Below is a small trained network, with its code and all its weights. Each question gives an input and a class and asks what happens when units are switched off, that is, made to give their printed mean instead of their output.

import numpy as np


def w(rows, s, z=0):
    codes = np.array(rows[::2]) - 128.0
    scale = np.full(codes.shape[1], s)
    scale[-1] = z or s
    return codes * scale


def f(y):
    return y / 2 * (1 + np.tanh(0.7978845608 * (y + 0.044715 * y**3)))


def log_softmax(a):
    a = a - a.max(-1, keepdims=True)
    return a - np.log(np.exp(a).sum(-1, keepdims=True))


def net(x, mask):
    res = np.array(x, float).reshape(1, 4) / 4 @ E
    y = f(res @ A[0][:, :-1].T + A[0][:, -1])
    res = res + np.where(mask, y, B[0][:, -1]) @ B[0][:, :-1]
    return log_softmax(res[-1] @ U[:, :-1].T + U[:, -1])


A, B = {}, {}
E = w([
[127,127,127],'x0',
[214,241,108],'x1',
[10,192,136],'x2',
[78,119,2],'x3',
],0.0083)
A[0] = w([
[121,79,130,37],'n1',
[195,85,123,56],'n2',
[117,115,68,63],'n3',
[143,188,131,123],'n4',
[179,101,102,93],'n5',
[175,157,229,138],'n6',
[247,100,73,75],'n7',
[164,140,191,91],'n8',
[79,89,168,111],'n9',
[203,55,139,54],'n10',
[97,154,146,137],'n11',
[139,67,8,88],'n12',
[137,142,203,110],'n13',
[169,89,117,105],'n14',
[7,198,159,2],'n15',
[74,207,154,100],'n16',
[140,109,36,71],'n17',
[162,186,100,60],'n18',
[108,66,174,140],'n19',
[178,232,179,138],'n20',
[152,109,125,36],'n21',
[163,186,73,46],'n22',
[148,110,210,73],'n23',
[60,156,149,61],'n24',
[94,121,138,211],'n25',
[148,114,204,52],'n26',
[109,81,128,121],'n27',
[166,158,134,75],'n28',
[77,220,154,93],'n29',
[158,238,157,53],'n30',
[110,128,77,131],'n31',
[101,63,120,116],'n32',
[94,98,154,59],'n33',
[121,135,53,77],'n34',
[202,168,128,83],'n35',
[176,208,83,187],'n36',
[145,124,171,47],'n37',
[87,161,148,200],'n38',
[110,155,242,31],'n39',
[84,158,84,144],'n40',
],0.013,0.0063)
B[0] = w([
[43,96,161,131],'n1',
[122,82,181,170],'n2',
[105,150,204,151],'n3',
[62,148,83,172],'n4',
[109,48,170,159],'n5',
[151,145,131,249],'n6',
[139,79,159,228],'n7',
[139,166,157,184],'n8',
[54,148,83,175],'n9',
[104,78,171,192],'n10',
[164,107,142,153],'n11',
[147,170,194,217],'n12',
[117,197,153,186],'n13',
[114,52,163,156],'n14',
[125,92,212,207],'n15',
[171,33,213,188],'n16',
[147,164,245,177],'n17',
[8,119,132,162],'n18',
[22,160,1,187],'n19',
[77,107,70,254],'n20',
[75,91,199,119],'n21',
[66,134,147,165],'n22',
[146,172,172,185],'n23',
[104,58,170,162],'n24',
[159,119,67,185],'n25',
[118,166,186,172],'n26',
[56,184,89,157],'n27',
[92,116,128,150],'n28',
[131,51,143,192],'n29',
[67,127,123,207],'n30',
[174,170,185,166],'n31',
[83,160,111,176],'n32',
[86,117,117,139],'n33',
[85,201,243,167],'n34',
[76,137,117,195],'n35',
[73,104,66,241],'n36',
[130,141,209,137],'n37',
[229,78,130,192],'n38',
[146,159,185,190],'n39',
[179,125,166,187],'n40',
],0.0075,0.0085)
U = w([
[156,34,158,67],'0',
[154,234,182,99],'1',
[153,130,113,250],'2',
[82,138,97,62],'3',
[252,140,37,135],'4',
],0.015,0.017)

Each question gives the input, the list of numbers given to net, and the class t.
The units are the neurons (one row each of A and B). Each row of codes is followed by its name. A weight is (code - 128) times the scale printed after its matrix; where a second scale follows, it is the last column's (A, B and U).
mask holds one flag per neuron, in row order. A switched-off neuron (its flag False) gives its mean, the last column of its row in B, instead of its output. The means were averaged over made-up inputs and are rounded, as every weight is.
A unit's drop is (log p(t) with every unit on - log p(t) with that unit switched off) / (log p(t) with every unit on - log p(t) with every unit switched off).
The circuit of an input: a set's keep is (log p(t) with only the set's units on - log p(t) with every unit switched off) / (log p(t) with every unit on - log p(t) with every unit switched off). Starting from the 12 units with the biggest drops (on a tie, the unit counted first), units are removed one at a time, each time the one whose removal leaves the highest keep (on an exact tie, the one counted first), for as long as the keep stays at least 0.8.
circuit, biggest first: the units of the circuit, biggest drop first
most important unit: the unit with the biggest drop
k most important neurons: the k neurons with the biggest drops, biggest first
drop of u: that unit's drop, to one decimal
input [3,4,4,2], class 0: most important unit -> n16
input [-5,8,-7,5], class 3: circuit, biggest first -> (n36 n18)
input [2,6,5,-1], class 3: circuit, biggest first -> (n20 n36)
input [-4,6,-7,2], class 0: circuit, biggest first -> (n7 n5)
input [2,-8,3,-8], class 1: 2 most important neurons -> (n39 n23)
input [1,7,-8,4], class 0: circuit, biggest first -> (n7 n5)
input [-3,6,5,-4], class 3: 2 most important neurons -> (n20 n30)
input [-1,2,-8,8], class 0: 2 most important neurons -> (n7 n5)
input [2,-8,5,-3], class 3: 2 most important neurons -> (n19 n9)
input [-6,8,-1,-5], class 3: drop of n20 -> 0.1
input [3,-8,6,-8], class 1: drop of n31 -> -0.1
input [1,8,-5,8], class 1: drop of n12 -> 0.4
